Here is a tiny trained network, its code and every weight. The questions are about switching its units off for an input and a class, where a switched-off unit gives its printed mean instead of its output.

import numpy as np


def w(rows, s, z=0):
    codes = np.array(rows[::2]) - 128.0
    scale = np.full(codes.shape[1], s)
    scale[-1] = z or s
    return codes * scale


def norm(h):
    return h / np.sqrt((h * h).mean(-1, keepdims=True) + 1e-5)


def f(y):
    return np.maximum(y, 0)


def log_softmax(a):
    a = a - a.max(-1, keepdims=True)
    return a - np.log(np.exp(a).sum(-1, keepdims=True))


def net(x, mask):
    res = np.array(x, float).reshape(1, 7) / 4 @ E
    u = 0
    for l in range(4):
        y = f(norm(res) @ A[l][:, :-1].T + A[l][:, -1])
        res = res + np.where(mask[u : u + 7], y, B[l][:, -1]) @ B[l][:, :-1]
        u += 7
    return log_softmax(norm(res)[-1] @ U[:, :-1].T + U[:, -1])


A, B = {}, {}
E = w([
[68,199,117,182],'x0',
[128,128,127,132],'x1',
[132,129,125,130],'x2',
[115,4,75,254],'x3',
[54,136,7,38],'x4',
[123,124,133,128],'x5',
[105,102,154,124],'x6',
],0.009)
A[0] = w([
[5,190,145,200,103],'L0N1',
[91,172,141,138,134],'L0N2',
[144,133,159,131,93],'L0N3',
[145,161,93,184,73],'L0N4',
[169,50,141,76,26],'L0N5',
[131,125,110,94,4],'L0N6',
[95,143,94,101,26],'L0N7',
],0.017,0.004)
B[0] = w([
[252,101,87,75,254],'L0N1',
[155,99,145,98,189],'L0N2',
[95,103,146,181,164],'L0N3',
[136,65,158,115,168],'L0N4',
[248,149,71,96,203],'L0N5',
[118,63,167,143,146],'L0N6',
[77,119,99,117,178],'L0N7',
],0.012,0.0067)
A[1] = w([
[64,156,128,161,78],'L1N1',
[125,219,231,109,85],'L1N2',
[83,176,121,181,44],'L1N3',
[37,162,2,142,5],'L1N4',
[198,16,227,170,230],'L1N5',
[130,162,144,67,15],'L1N6',
[50,99,86,70,101],'L1N7',
],0.0083,0.0029)
B[1] = w([
[201,142,126,90,128],'L1N1',
[49,142,109,69,157],'L1N2',
[88,166,128,135,128],'L1N3',
[71,6,133,70,149],'L1N4',
[74,240,2,125,255],'L1N5',
[133,157,196,86,146],'L1N6',
[158,86,250,63,162],'L1N7',
],0.0071,0.0089)
A[2] = w([
[111,213,5,140,141],'L2N1',
[178,169,167,199,233],'L2N2',
[110,158,201,103,94],'L2N3',
[107,132,111,203,4],'L2N4',
[180,99,162,139,78],'L2N5',
[137,194,177,207,152],'L2N6',
[44,80,83,172,84],'L2N7',
],0.013,0.0032)
B[2] = w([
[148,53,203,121,255],'L2N1',
[75,78,47,6,195],'L2N2',
[111,163,165,140,162],'L2N3',
[113,161,144,125,149],'L2N4',
[164,142,123,112,149],'L2N5',
[104,41,79,70,164],'L2N6',
[141,199,186,143,161],'L2N7',
],0.013,0.0077)
A[3] = w([
[156,105,144,113,221],'L3N1',
[129,146,122,142,111],'L3N2',
[132,64,125,247,121],'L3N3',
[135,132,119,58,199],'L3N4',
[138,69,71,187,255],'L3N5',
[218,122,141,151,122],'L3N6',
[89,161,51,118,53],'L3N7',
],0.016,0.005)
B[3] = w([
[128,139,151,218,213],'L3N1',
[183,135,72,103,128],'L3N2',
[121,208,141,123,158],'L3N3',
[119,115,113,252,249],'L3N4',
[86,228,168,90,213],'L3N5',
[150,90,193,90,182],'L3N6',
[115,110,93,122,131],'L3N7',
],0.011,0.013)
U = w([
[230,164,65,117,104],'0',
[99,250,156,98,96],'1',
[41,67,48,103,56],'2',
[132,116,157,142,253],'3',
],0.015,0.0039)

Each question gives the input, the list of numbers given to net, and the class t.
The units are the neurons (one row each of A and B). Each row of codes is followed by its name. A weight is (code - 128) times the scale printed after its matrix; where a second scale follows, it is the last column's (A, B and U).
mask holds one flag per neuron, layer by layer. A switched-off neuron (its flag False) gives its mean, the last column of its row in B, instead of its output. The means were averaged over made-up inputs and are rounded, as every weight is.
A unit's drop is (log p(t) with every unit on - log p(t) with that unit switched off) / (log p(t) with every unit on - log p(t) with every unit switched off).
The circuit of an input: a set's keep is (log p(t) with only the set's units on - log p(t) with every unit switched off) / (log p(t) with every unit on - log p(t) with every unit switched off). Starting from the 12 units with the biggest drops (on a tie, the unit counted first), units are removed one at a time, each time the one whose removal leaves the highest keep (on an exact tie, the one counted first), for as long as the keep stays at least 0.8.
units of the circuit, in order: the units of the circuit, biggest drop first
unit that matters most: the unit with the biggest drop
top k neurons: the k neurons with the biggest drops, biggest first
drop of u: that unit's drop, to one decimal
input [-3,4,-3,-3,5,-2,-6], class 3: unit that matters most => L2N2
input [2,7,-7,4,-5,3,5], class 2: top 2 neurons => [L2N2; L2N6]
input [4,-3,1,-5,3,7,7], class 3: units of the circuit, in order => [L3N5; L3N4]
input [5,-1,5,-5,5,1,5], class 0: units of the circuit, in order => [L0N1; L3N5]
input [-2,2,-3,-3,4,-3,0], class 2: units of the circuit, in order => [L3N5; L0N1]
input [3,-5,-2,-4,0,2,8], class 3: top 3 neurons => [L2N2; L0N5; L3N4]
input [8,-7,-8,0,7,6,-3], class 0: top 2 neurons => [L0N1; L2N2]
input [0,-2,-1,-1,1,-4,-3], class 3: units of the circuit, in order => [L1N5; L0N1]
input [-6,7,6,3,-8,-2,6], class 2: units of the circuit, in order => [L2N2; L0N1; L1N5]
input [2,3,5,6,6,-4,-5], class 1: top 2 neurons => [L2N2; L3N5]
input [0,3,1,-5,3,-3,7], class 3: top 4 neurons => [L1N5; L3N5; L1N7; L3N3]
input [-5,-8,-6,-7,8,1,-6], class 2: units of the circuit, in order => [L3N5; L0N1; L3N4]
input [7,-6,-3,-7,-5,-2,-2], class 0: top 3 neurons => [L0N1; L3N5; L0N2]
input [-6,-8,6,1,-7,5,5], class 2: units of the circuit, in order => [L2N2; L0N1; L1N5]
input [-5,0,8,0,-5,4,4], class 0: units of the circuit, in order => [L0N5]
input [1,5,0,4,-8,5,-5], class 2: top 2 neurons => [L2N2; L2N6]
input [6,-7,-4,7,5,8,-3], class 1: top 4 neurons => [L3N5; L2N2; L0N5; L3N3]
input [3,-7,-5,-6,7,1,2], class 2: top 3 neurons => [L0N7; L3N5; L1N4]
input [2,4,-1,3,4,8,-7], class 3: top 3 neurons => [L2N2; L2N6; L3N3]
input [6,3,-1,7,-1,7,-2], class 1: top 3 neurons => [L3N5; L0N5; L3N3]
input [-4,-2,0,4,-5,7,0], class 2: top 3 neurons => [L2N2; L0N1; L0N7]
input [-5,7,-4,8,-2,6,-1], class 1: unit that matters most => L0N1
input [0,6,2,5,0,5,-2], class 1: top 2 neurons => [L3N3; L3N4]
input [7,-6,8,2,6,-4,4], class 0: drop of L0N1 => 1.6
input [1,3,2,2,-8,-4,3], class 2: drop of L2N2 => 0.6
